In the rows, 128 means zero.
Each row has a class, written after it.
[161, 158, 148, 168, 119, 130, 128, 101, 144, 153, 142, 150, 108, 168, 109,
 132, 157, 139, 114, 140, 122, 135, 127, 104, 146, 131, 155, 117, 119, 135,
 121, 120, 104, 113, 120]
bupa
[133, 134, 137, 161,  95, 149, 119, 131, 128, 141, 136,  85, 139, 127, 139,
 173,  92, 126,  99,  99, 160, 159, 115, 117,  94, 153,  78, 155, 125, 116,
 201,  98, 125, 119, 158]
Suk
[126, 134, 118, 136, 132, 121, 126, 148, 136, 132, 109, 107, 159, 119, 144,
 122, 129, 123, 105, 138, 128, 114, 136, 129, 123, 140, 126, 141, 145, 115,
 125, 130, 132, 123, 133]
dagum
[120, 128, 133, 115, 126, 121, 132, 133, 131, 133, 120, 119, 126, 124, 145,
 135, 124, 117, 138, 136, 132, 132, 107, 129, 124, 124, 121, 130, 137, 132,
 133, 117, 128, 120, 137]
vuf
[129, 145, 131, 164, 152, 108, 132, 122, 154, 137, 145,  73,  78,  92, 156,
 115, 165, 130, 111, 155, 139, 119, 120, 129, 159, 106, 137, 126, 113, 176,
 125, 134, 115,  84, 133]
Luvep
[121, 129, 131, 140, 128, 137, 130, 125, 121, 128, 119, 122, 134, 115, 115,
 128, 134, 134, 119, 142, 139, 134, 130, 130, 130, 137, 139, 138, 128, 115,
 144, 124, 119, 129, 129]
sene
[126, 139, 143, 123, 127, 124, 144, 128, 127, 132, 117, 127, 128, 119, 136,
 135, 140, 122, 125, 129, 125, 138, 100, 132, 132, 126, 117, 133, 136, 136,
 127, 118, 135, 132, 138]
Kodov
[176, 123, 132, 160, 114, 112, 122,  88, 140,  87, 124, 161, 110, 145, 129,
 100, 155, 127, 102, 130,  98, 133, 145, 103, 177, 149,  94,  83, 110, 158,
  83, 162, 135, 140, 104]
Roveb
[ 90, 184,  89, 148, 116, 138, 114, 112, 115, 105, 117, 150,  93, 157, 166,
 114, 138, 133, 115, 136, 118, 151, 136, 128, 179, 139, 130, 122,  92,  80,
 164, 135, 135, 127, 107]
Roveb
[120, 144, 129, 147, 123, 133, 132, 126, 121, 130, 115, 125, 139, 128, 114,
 141, 134, 131, 128, 142, 133, 136, 123, 122, 139, 133, 127, 124, 128, 114,
 138, 134, 131, 124, 127]
dagum
[116, 132, 137, 119, 130, 134, 135, 138, 130, 134, 129, 115, 124, 119, 137,
 139, 136, 118, 139, 134, 128, 132, 103, 135, 129, 118, 120, 131, 137, 119,
 139, 122, 143, 121, 126]
Luvep
[130, 103, 121,  86, 128, 135, 166, 138, 134, 129, 146, 116, 103,  88, 131,
 128, 172, 140, 133, 162, 139, 142, 136, 114, 145, 144, 107, 109, 179, 178,
 128, 132, 137, 137, 101]
Dut
[127, 133, 146, 126, 123, 130, 136, 129, 129, 142, 123, 122, 133, 119, 139,
 127, 132, 122, 128, 124, 129, 140, 101, 132, 133, 121, 117, 134, 124, 130,
 130, 125, 136, 127, 137]
Kodov
[139, 133, 111, 132, 117, 113, 136, 141, 137, 145, 115, 121, 139, 113, 133,
 119, 136, 124, 135, 126, 138, 113, 122, 122, 116, 110, 115, 129, 129, 134,
 133, 120, 133, 127, 133]
Kodov
[147, 129, 118, 125, 115, 125, 147, 140, 134, 123, 120, 136, 137, 140, 121,
 111, 151, 126,  92, 139, 124, 118, 142, 105, 125, 134, 127, 136, 154, 114,
 144,  96, 130, 137, 130]
Kodov
[117, 135, 131, 140, 130, 134, 125, 120, 124, 123, 119, 123, 140, 114, 122,
 128, 142, 129, 132, 141, 129, 135, 141, 134, 142, 139, 140, 128, 136, 120,
 131, 129, 123, 141, 128]
bupa
[132, 140,  76, 121, 134,  88, 150,  95, 118,  94, 108, 163, 115,  88, 121,
 120, 122, 119, 127, 156, 124,  76, 111, 102,  73, 102, 115, 108, 102, 100,
 170, 149, 111, 152, 104]
dagum
[124, 130, 140, 115, 121, 128, 137, 133, 127, 128, 123, 122, 137, 130, 132,
 137, 129, 112, 115, 132, 126, 134,  93, 129, 125, 125, 118, 138, 135, 114,
 147, 121, 129, 122, 134]
roz
[125, 116, 128, 101, 128, 159, 153, 118, 128, 141, 159, 159, 122, 168, 121,
 132, 149,  93, 105, 127, 101, 143, 117, 106, 154, 127, 121, 102, 163,  85,
 139, 108, 151, 131, 139]
naraz
[123, 129, 117, 106, 134, 132, 129, 143, 129, 131, 131, 126, 153, 105, 131,
 122, 128, 130, 104, 134, 132, 109, 117, 132, 106, 119, 124, 131, 140, 105,
 146, 139, 130, 127, 134]
Roveb
[117, 125, 159, 150, 125, 113, 153, 137, 144, 113, 144, 106, 112, 116,  67,
 128, 137, 136, 108, 156, 149, 124, 130, 105, 121, 137, 102, 106, 166, 142,
 160, 125, 120,  96, 149]
Roveb
[160, 122, 120,  96, 135, 101, 160, 147, 152, 132, 130, 130, 135, 104, 123,
 136, 146, 139, 133, 122, 132, 123, 139, 113, 120,  95, 113, 115, 104, 195,
 143, 137, 138, 100, 103]
roz
[122, 163, 101,  73, 133, 128, 146,  92, 115,  96, 122, 120, 133, 147, 102,
  94, 185, 139, 146, 197, 136, 149, 117, 165, 137, 144, 152, 129, 139, 123,
 171, 132, 102, 152, 131]
naraz
[113, 115, 133, 153, 117, 151, 121, 137, 107, 141, 117, 117, 192,  96, 147,
  97, 148, 130,  47, 116, 135, 112, 108,  94, 153, 154, 126, 109, 151,  57,
 139, 148, 119, 168, 172]
bupa
[116, 130, 147, 114, 130, 127, 135, 139, 126, 135, 121, 118, 141, 121, 137,
 136, 131, 125, 131, 130, 132, 131, 104, 124, 124, 123, 131, 136, 137, 126,
 128, 133, 129, 124, 134]
Dut
[123, 138, 120, 135, 127, 133, 127, 119, 124, 126, 125, 129, 135, 126, 129,
 124, 146, 123, 132, 139, 129, 128, 130, 131, 135, 130, 138, 130, 131, 112,
 142, 127, 122, 139, 126]
bupa
[147, 148, 157, 175, 114, 119, 146, 122, 153, 133, 135, 116, 155, 159, 119,
 125, 137, 122, 106, 137, 148, 156, 108,  96, 112, 127, 124, 124, 105, 140,
 150, 145, 107,  85, 114]
dagum
[138, 117, 126, 131, 157, 125, 161, 145, 127, 106, 134, 127, 149, 114,  86,
 131, 147,  98, 159, 139, 129, 137, 121, 163, 153, 130, 117,  99, 141, 120,
 115, 128, 147, 114, 114]
dagum
[124, 132, 125, 143, 116, 131, 132, 128, 121, 122, 122, 132, 133, 125, 123,
 130, 137, 115, 114, 140, 128, 123, 114, 125, 135, 124, 133, 133, 135, 115,
 135, 133, 125, 137, 123]
roz
[ 89, 126, 101, 164, 132, 140, 143, 121, 113, 143, 128, 120,  84, 137, 182,
 178, 130, 128, 130,  96, 159, 127, 129, 115, 121, 128, 107, 141, 126, 122,
 182, 104, 107, 137, 134]
naraz
[107, 145, 125,  86, 144, 118, 137, 116, 129, 105,  96, 137, 132, 180, 102,
  97, 164, 154, 168, 159, 111, 111, 170, 150, 174, 144, 141, 118, 129, 130,
 153, 153, 141, 151, 134]
naraz
[137, 116, 128, 127, 139, 120, 150, 157, 145, 170, 114,  86, 157,  76, 109,
 119, 134, 150, 144, 147, 154, 116, 117, 134, 146, 139, 130, 103, 146, 184,
 111, 147, 120, 120, 146]
sene
[147, 138, 134, 136,  89, 145, 133,  99, 120, 132, 128, 135, 141, 140, 113,
 147, 182, 115, 105, 149, 130, 142,  93, 105, 142, 116,  95, 128, 138,  94,
 186, 131, 141, 143, 139]
roz
[125, 140, 132, 120, 124, 126, 136, 138, 118, 141, 122, 129, 133, 133, 133,
 137, 125, 117, 126, 129, 126, 131,  99, 130, 132, 134, 118, 135, 134, 116,
 130, 119, 136, 120, 134]
dagum
[121, 141, 124, 141, 126, 129, 136, 131, 123, 131, 119, 124, 137, 135, 123,
 135, 136, 124, 126, 143, 134, 124, 117, 125, 129, 132, 129, 134, 135, 118,
 138, 133, 126, 124, 126]
dagum
[ 93, 150, 101, 130, 152, 104, 154, 144, 131,  79, 161, 119,  77, 153, 160,
 105, 123, 116,  86, 139, 135, 108,  85, 127,  89, 106, 143, 140, 124, 114,
 159, 139,  89, 110, 130]
roz
[111, 123, 128, 193, 130, 115, 137, 123, 157, 131, 159, 118, 143,  98, 137,
 128, 173, 111, 115, 138, 138, 102, 193,  99, 117,  95, 130, 137, 183, 164,
 104, 166, 145, 133, 131]
Dut
[125, 129, 135, 170, 118, 149, 151, 142, 113, 127, 119, 127, 105, 158, 129,
 159, 165, 117, 136, 137, 139, 114, 108, 117, 161, 127, 126, 140, 138, 125,
 173, 111, 134, 141, 119]
Luvep
[140, 119, 112, 111, 125, 123, 135, 150, 139, 138, 117, 109, 126, 135, 128,
 130, 110, 133, 132, 132, 137, 103, 124, 123, 100, 135, 123, 137, 134, 140,
 154, 119, 122, 125, 127]
Suk
[112, 130, 137, 122, 127, 121, 133, 131, 128, 131, 119, 123, 143, 121, 139,
 132, 135, 111, 136, 131, 137, 137, 108, 130, 124, 121, 121, 130, 136, 114,
 138, 120, 131, 117, 137]
vuf
[103, 168, 110, 123, 146, 143, 109, 113, 136, 119, 151,  94, 117, 120, 102,
 106, 118, 113, 105, 179, 139, 115, 116, 170, 117, 124, 170, 161, 105, 106,
 160, 150, 102,  71, 118]
roz
[137, 123, 115, 121, 131, 144, 121, 137, 135, 118, 120, 108, 143, 116, 132,
 139, 147, 133, 119, 143, 128, 119, 138, 134, 112, 124, 130, 141, 151, 119,
 129, 127, 135, 135, 117]
Luvep
[134, 134,  91, 140, 104, 136,  94, 124,  99, 128, 136, 144, 108, 133, 134,
 141, 139, 147,  98, 104, 147,  85, 128, 134,  92, 120, 105, 161, 132,  92,
 142, 134, 117, 149, 132]
roz
[121, 133, 124, 136, 120, 136, 134, 125, 118, 133, 124, 132, 129, 139, 132,
 128, 138, 126, 119, 133, 136, 129, 127, 122, 129, 128, 134, 128, 126, 124,
 149, 128, 118, 138, 128]
naraz
[ 83, 134, 109, 128, 134, 110, 159, 124, 134, 131, 134, 120,  95,  76, 125,
 117, 115, 123, 169, 145, 134, 117, 117, 107, 145, 105, 114,  81, 119, 147,
 146, 153, 142, 124, 121]
Luvep
[130, 163,  95,  97, 133, 140, 147,  83, 117, 137, 146, 125, 107, 114, 159,
 174, 154,  95, 149, 141, 133, 145, 102, 141, 136, 108, 120, 164, 104, 146,
 201, 105, 134, 116, 129]
Dut
[110, 134, 128, 141, 127, 131, 135, 126, 117, 121, 124, 131, 127, 117, 130,
 131, 133, 124, 121, 135, 133, 134, 122, 123, 142, 128, 134, 127, 132, 122,
 137, 124, 122, 131, 131]
Roveb
[131, 129, 126, 157, 134, 108, 144, 131, 134, 102, 129, 105, 135,  86, 125,
 101, 157,  91, 120, 152, 120, 126, 147, 137, 155, 101, 133, 134, 136, 154,
 121, 119, 148, 128, 143]
Kodov
[191, 125, 104, 136, 117, 144, 114, 121, 135, 105, 127, 157, 177, 189, 135,
 118, 181, 121,  25, 115, 118,  90, 147,  95,  90, 129, 125, 170, 126,  86,
 159, 136, 123, 122, 121]
sene
[116, 166, 126, 143, 110, 134, 137, 140, 154, 130, 122, 112, 160, 122, 117,
 132, 134, 102, 162, 169, 123, 172, 141, 160, 138, 136, 114, 123, 155, 101,
 166, 124, 170, 138, 113]
Suk
[130, 143,  83,  85, 155, 117, 154, 112, 148,  75, 167, 111, 120, 145, 142,
 134, 182, 131, 121, 161, 147, 128, 101, 120,  52,  50, 120, 132, 109,  90,
 242, 140, 112, 112, 141]
vuf
[113, 138, 128, 142, 133, 128, 136, 123, 121, 117, 121, 128, 136, 112, 134,
 135, 138, 124, 116, 134, 135, 133, 129, 128, 137, 127, 133, 134, 126, 126,
 146, 126, 121, 127, 129]
Roveb
[121, 136, 128, 146, 126, 134, 133, 129, 118, 120, 119, 123, 137, 137, 122,
 140, 137, 126, 129, 140, 128, 135, 121, 124, 138, 128, 133, 130, 134, 115,
 130, 132, 130, 133, 132]
dagum
[128, 114,  97,  95, 124, 128, 136, 125, 139, 105, 146, 120, 106, 108, 129,
 117, 107, 106, 149, 148, 116, 142, 169, 131, 118, 130, 129, 136, 135, 181,
 120, 123, 146, 123,  97]
Suk
[150, 145, 141, 117, 110, 134, 131,  94,  75, 113, 126, 130, 118, 104,  86,
 101, 150, 122, 130, 158, 141, 149,  68, 154, 191, 147, 131, 121,  84, 134,
 156, 118, 108, 137, 147]
Roveb
[115, 130, 123, 146, 114, 137, 132, 129, 115, 132, 116, 126, 134, 133, 123,
 130, 137, 119, 135, 138, 139, 130, 132, 130, 140, 132, 131, 126, 133, 121,
 146, 124, 125, 142, 128]
naraz
[117, 140, 133, 136, 130, 129, 136, 123, 122, 115, 121, 125, 135, 127, 135,
 136, 143, 126, 120, 137, 132, 129, 127, 122, 130, 131, 136, 139, 134, 118,
 146, 132, 123, 136, 129]
Dut
[120, 140, 134, 124, 125, 125, 136, 138, 120, 134, 115, 124, 135, 135, 126,
 136, 124, 121, 142, 135, 125, 139, 107, 133, 143, 132, 127, 131, 130, 126,
 126, 123, 137, 123, 132]
dagum
[142, 118, 143, 131, 116, 140, 143, 144, 125, 171, 155, 121, 113, 131, 116,
 124, 134, 142, 106, 106, 161, 120, 112,  97, 130, 129, 124, 131, 112, 142,
 154, 106, 113,  86, 123]
Luvep
[137, 133, 129, 121, 125, 131, 127, 146, 126, 137, 124, 136, 150, 132, 125,
 124, 129, 126, 113, 128, 126, 110, 123, 133, 130, 131, 133, 139, 137, 134,
 125, 130, 131, 125, 130]
Roveb
[124, 137, 129, 147, 124, 131, 132, 124, 125, 133, 124, 127, 133, 129, 125,
 132, 138, 128, 121, 136, 135, 133, 131, 128, 129, 125, 133, 120, 131, 121,
 141, 129, 121, 139, 133]
naraz
[153, 129, 114, 116, 127, 126, 132, 136, 128, 122, 123, 139, 144, 134, 126,
 131, 140, 122, 109, 130, 124, 117, 118, 129, 120, 129, 121, 129, 141, 116,
 133, 114, 126, 129, 128]
Roveb
[150, 125, 126, 106, 133, 136, 131, 140, 134, 138, 131, 130, 153, 121, 133,
 124, 125, 127,  94, 127, 118, 111, 135, 135, 116, 139, 121, 150, 137, 121,
 149, 120, 141, 137, 141]
sene
[115, 143, 128, 149, 121, 130, 143, 127, 126, 133, 114, 123, 135, 123, 129,
 123, 142, 123, 128, 139, 138, 128, 121, 128, 141, 131, 128, 135, 132, 126,
 144, 126, 127, 134, 129]
Kodov
[114, 136, 128, 134, 128, 136, 130, 123, 124, 119, 123, 130, 137, 127, 123,
 127, 149, 121, 133, 140, 126, 140, 129, 128, 143, 131, 138, 122, 135, 111,
 135, 130, 128, 134, 124]
bupa
[123, 140, 139, 116, 127, 128, 137, 136, 121, 131, 126, 134, 136, 127, 132,
 133, 125, 125, 129, 127, 127, 140, 102, 133, 136, 124, 127, 129, 125, 125,
 139, 121, 131, 125, 136]
Roveb
[113, 122, 138,  79, 123, 129, 137, 111, 136,  79, 149, 120, 111, 145, 138,
 108, 193, 121, 164, 178, 111, 172, 132, 136, 140, 108, 121, 132, 170, 159,
 108, 162, 156, 145, 110]
Dut
[120, 121, 107, 120, 126, 135, 141, 128, 138, 161, 130, 125, 125,  90, 169,
 130, 136, 110, 154, 151, 147, 118, 138, 159, 125, 154,  94, 141, 167, 107,
 170, 104, 138, 156, 107]
vuf
[125, 139, 161, 157, 130, 108, 115, 122, 137, 150, 119, 122, 114, 102, 106,
 110, 130, 156,  92, 132, 145, 117, 113, 113, 132, 146, 128, 104, 123, 137,
  89, 149,  98,  84, 125]
Roveb
[ 88, 136, 125,  68, 120, 129, 145, 119, 126, 129, 116, 139, 141, 171, 162,
 123, 158, 106, 187, 143, 116, 165, 103, 132, 155, 119, 126, 128, 157, 119,
 129, 123, 154, 142, 140]
vuf
[120, 138, 137, 117, 127, 127, 127, 129, 127, 137, 119, 121, 144, 110, 136,
 132, 133, 117, 127, 132, 128, 138, 107, 133, 123, 129, 127, 133, 129, 115,
 139, 121, 127, 122, 131]
bupa
[105,  99, 103, 119, 150, 148, 131, 154, 142, 155, 146,  79, 129,  93, 133,
 102, 113, 161, 112, 124, 152,  92, 124, 105, 136, 131, 133,  89, 139, 139,
 108, 170, 112, 111, 144]
Luvep
[122, 132, 102,  93, 141, 162, 121, 119, 141,  86, 128, 123, 158, 175,  90,
 163,  86, 161, 137, 125, 115, 109, 191, 125,  84, 140, 136, 147, 136, 121,
 171, 138, 135, 145, 137]
Luvep
